Here is a tiny trained network, its code and every weight. The questions are about switching its units off for an input and a class, where a switched-off unit gives its printed mean instead of its output.

import numpy as np


def w(rows, s, z=0):
    codes = np.array(rows[::2]) - 128.0
    scale = np.full(codes.shape[1], s)
    scale[-1] = z or s
    return codes * scale


def f(y):
    return y / 2 * (1 + np.tanh(0.7978845608 * (y + 0.044715 * y**3)))


def log_softmax(a):
    a = a - a.max(-1, keepdims=True)
    return a - np.log(np.exp(a).sum(-1, keepdims=True))


def net(x, mask):
    res = np.array(x, float).reshape(1, 5) / 4 @ E
    y = f(res @ A[0][:, :-1].T + A[0][:, -1])
    res = res + np.where(mask, y, B[0][:, -1]) @ B[0][:, :-1]
    return log_softmax(res[-1] @ U[:, :-1].T + U[:, -1])


A, B = {}, {}
E = w([
[135,2,225,225],'x0',
[10,219,173,145],'x1',
[36,181,165,141],'x2',
[141,151,245,1],'x3',
[209,196,164,177],'x4',
],0.0074)
A[0] = w([
[190,134,191,152,139],'N1',
[126,121,78,197,215],'N2',
[65,206,78,157,255],'N3',
[181,164,136,64,163],'N4',
[113,8,199,128,191],'N5',
[125,48,69,90,234],'N6',
[150,79,125,179,198],'N7',
],0.011,0.0072)
B[0] = w([
[121,14,132,166,177],'N1',
[196,217,117,182,200],'N2',
[116,204,230,204,221],'N3',
[154,109,71,14,179],'N4',
[100,166,169,211,252],'N5',
[206,254,75,181,213],'N6',
[190,143,122,200,204],'N7',
],0.0096,0.012)
U = w([
[150,36,119,136,149],'0',
[182,139,36,89,73],'1',
[115,48,110,57,154],'2',
[71,161,150,42,193],'3',
[113,103,98,120,1],'4',
[173,171,134,179,185],'5',
[156,68,122,142,37],'6',
[2,126,187,156,123],'7',
],0.012,0.0054)

Each question gives the input, the list of numbers given to net, and the class t.
The units are the neurons (one row each of A and B). Each row of codes is followed by its name. A weight is (code - 128) times the scale printed after its matrix; where a second scale follows, it is the last column's (A, B and U).
mask holds one flag per neuron, in row order. A switched-off neuron (its flag False) gives its mean, the last column of its row in B, instead of its output. The means were averaged over made-up inputs and are rounded, as every weight is.
A unit's drop is (log p(t) with every unit on - log p(t) with that unit switched off) / (log p(t) with every unit on - log p(t) with every unit switched off).
The circuit of an input: a set's keep is (log p(t) with only the set's units on - log p(t) with every unit switched off) / (log p(t) with every unit on - log p(t) with every unit switched off). Starting from all 7 units, units are removed one at a time, each time the one whose removal leaves the highest keep (on an exact tie, the one counted first), for as long as the keep stays at least 0.8.
units of the circuit, in order: the units of the circuit, biggest drop first
unit that matters most: the unit with the biggest drop
top k neurons: the k neurons with the biggest drops, biggest first
drop when u is switched off: that unit's drop, to one decimal
input [-8,-2,-6,-4,1], class 1: units of the circuit, in order => [N5]
input [8,2,6,3,7], class 7: units of the circuit, in order => [N6; N2]
input [6,-3,2,7,-3], class 7: units of the circuit, in order => [N5; N2]
input [-6,-3,-6,-2,1], class 1: units of the circuit, in order => [N5; N4]
input [-1,-5,-8,-2,6], class 1: units of the circuit, in order => [N3; N5]
input [0,1,4,6,-6], class 3: units of the circuit, in order => [N1; N7]
input [-3,6,5,-7,-1], class 7: top 2 neurons => [N6; N7]
input [-1,-1,-6,2,-2], class 1: units of the circuit, in order => [N3; N5]
input [-3,-7,-6,1,-6], class 1: top 2 neurons => [N3; N4]
input [8,7,-8,7,-6], class 7: units of the circuit, in order => [N5; N2]
input [-8,5,-2,-3,-5], class 7: units of the circuit, in order => [N3; N7]
input [-1,1,-7,8,-6], class 1: units of the circuit, in order => [N3; N4]
input [-5,7,2,0,2], class 7: top 2 neurons => [N3; N6]
input [-2,-1,-8,3,-7], class 1: top 2 neurons => [N3; N6]
input [0,8,-1,-5,-1], class 7: units of the circuit, in order => [N6]
input [-3,6,-7,5,-8], class 3: top 2 neurons => [N7; N2]
input [-5,8,1,0,5], class 7: top 2 neurons => [N6; N3]
input [-5,8,-2,3,7], class 3: drop when N5 is switched off => 0.2
input [6,8,-5,3,2], class 7: drop when N6 is switched off => 0.2
input [-3,3,2,3,1], class 3: unit that matters most => N5
input [3,-4,8,5,7], class 0: drop when N3 is switched off => 0.2
